Here is a tiny trained network, its code and every weight. The questions are about switching its units off for an input and a class, where a switched-off unit gives its printed mean instead of its output.

import numpy as np


def w(rows, s, z=0):
    codes = np.array(rows[::2]) - 128.0
    scale = np.full(codes.shape[1], s)
    scale[-1] = z or s
    return codes * scale


def f(y):
    return np.maximum(y, 0)


def log_softmax(a):
    a = a - a.max(-1, keepdims=True)
    return a - np.log(np.exp(a).sum(-1, keepdims=True))


def net(x, mask):
    res = np.array(x, float).reshape(1, 8) / 4 @ E
    y = f(res @ A[0][:, :-1].T + A[0][:, -1])
    res = res + np.where(mask, y, B[0][:, -1]) @ B[0][:, :-1]
    return log_softmax(res[-1] @ U[:, :-1].T + U[:, -1])


A, B = {}, {}
E = w([
[161,2,41,47,133,187,105],'x0',
[125,127,132,130,128,125,124],'x1',
[123,130,125,130,122,130,116],'x2',
[178,73,89,175,59,57,165],'x3',
[137,131,128,128,125,133,126],'x4',
[61,79,189,148,87,171,191],'x5',
[140,128,133,123,130,129,137],'x6',
[38,171,150,32,53,73,151],'x7',
],0.0087)
A[0] = w([
[93,81,226,188,89,176,189,37],'neuron 1',
[110,219,185,172,130,89,151,26],'neuron 2',
[130,161,126,121,172,164,128,91],'neuron 3',
[171,174,73,147,180,63,86,42],'neuron 4',
[89,204,176,116,226,180,101,37],'neuron 5',
[167,101,109,215,94,22,159,51],'neuron 6',
[149,184,164,205,148,87,120,2],'neuron 7',
[156,187,117,108,154,52,104,102],'neuron 8',
[138,145,127,130,85,87,155,115],'neuron 9',
[177,127,126,245,197,158,116,24],'neuron 10',
],0.012,0.0031)
B[0] = w([
[163,229,64,197,200,140,129,205],'neuron 1',
[123,53,71,39,160,108,116,239],'neuron 2',
[134,99,162,149,142,154,135,165],'neuron 3',
[135,174,112,201,208,173,149,214],'neuron 4',
[156,82,222,184,27,138,118,220],'neuron 5',
[132,74,251,154,66,184,107,231],'neuron 6',
[156,66,83,98,174,174,116,214],'neuron 7',
[118,207,87,172,137,119,163,198],'neuron 8',
[115,133,164,117,78,118,115,176],'neuron 9',
[62,166,113,34,68,38,141,246],'neuron 10',
],0.014,0.011)
U = w([
[149,80,227,204,72,169,109,17],'0',
[160,2,18,76,180,165,104,253],'1',
[137,234,87,238,177,149,155,130],'2',
[27,218,149,65,59,16,149,132],'3',
],0.0082,0.0026)

Each question gives the input, the list of numbers given to net, and the class t.
The units are the neurons (one row each of A and B). Each row of codes is followed by its name. A weight is (code - 128) times the scale printed after its matrix; where a second scale follows, it is the last column's (A, B and U).
mask holds one flag per neuron, in row order. A switched-off neuron (its flag False) gives its mean, the last column of its row in B, instead of its output. The means were averaged over made-up inputs and are rounded, as every weight is.
A unit's drop is (log p(t) with every unit on - log p(t) with that unit switched off) / (log p(t) with every unit on - log p(t) with every unit switched off).
The circuit of an input: a set's keep is (log p(t) with only the set's units on - log p(t) with every unit switched off) / (log p(t) with every unit on - log p(t) with every unit switched off). Starting from all 10 units, units are removed one at a time, each time the one whose removal leaves the highest keep (on an exact tie, the one counted first), for as long as the keep stays at least 0.8.
units of the circuit, in order: the units of the circuit, biggest drop first
unit that matters most: the unit with the biggest drop
top k neurons: the k neurons with the biggest drops, biggest first
drop of u: that unit's drop, to one decimal
input [-2,3,3,0,-5,0,2,0], class 1: unit that matters most => neuron 10
input [-5,2,0,3,5,6,2,2], class 2: top 3 neurons => [neuron 1; neuron 10; neuron 5]
input [-8,-5,-4,-8,2,5,-3,2], class 0: top 3 neurons => [neuron 5; neuron 10; neuron 3]
input [7,7,1,-8,-6,-8,-5,-1], class 0: top 3 neurons => [neuron 5; neuron 1; neuron 2]
input [4,3,-4,-5,-3,-8,4,7], class 2: units of the circuit, in order => [neuron 10; neuron 8]
input [3,2,8,4,1,2,-4,-3], class 0: top 2 neurons => [neuron 2; neuron 7]
input [4,-1,8,6,3,-7,-1,4], class 2: units of the circuit, in order => [neuron 4; neuron 2]
input [4,-1,0,3,-2,7,-1,-3], class 2: top 2 neurons => [neuron 1; neuron 2]
input [-5,7,6,5,8,-1,7,-7], class 3: top 2 neurons => [neuron 10; neuron 5]
input [-6,7,1,-5,-3,-5,-4,-4], class 1: top 2 neurons => [neuron 7; neuron 2]
input [2,5,3,1,2,8,6,6], class 2: top 2 neurons => [neuron 1; neuron 10]
input [2,-2,0,-7,6,-5,1,-2], class 0: top 2 neurons => [neuron 5; neuron 1]
input [-2,-8,3,2,3,3,-7,-3], class 2: top 3 neurons => [neuron 1; neuron 5; neuron 2]
input [-8,-5,-8,-7,4,-8,7,-8], class 1: top 3 neurons => [neuron 7; neuron 2; neuron 4]
input [-7,-5,8,4,-6,-6,-2,-5], class 1: units of the circuit, in order => [neuron 7]
input [1,-7,-8,7,2,3,-5,3], class 0: top 2 neurons => [neuron 10; neuron 6]
input [-2,-7,-3,-7,8,-1,-5,-8], class 3: drop of neuron 10 => 3.0
input [2,5,-7,0,-8,-5,-3,4], class 2: drop of neuron 9 => 0.0
input [-5,5,8,0,-8,-1,7,-3], class 1: drop of neuron 2 => 0.2
input [-4,-5,8,3,3,4,4,2], class 1: unit that matters most => neuron 2
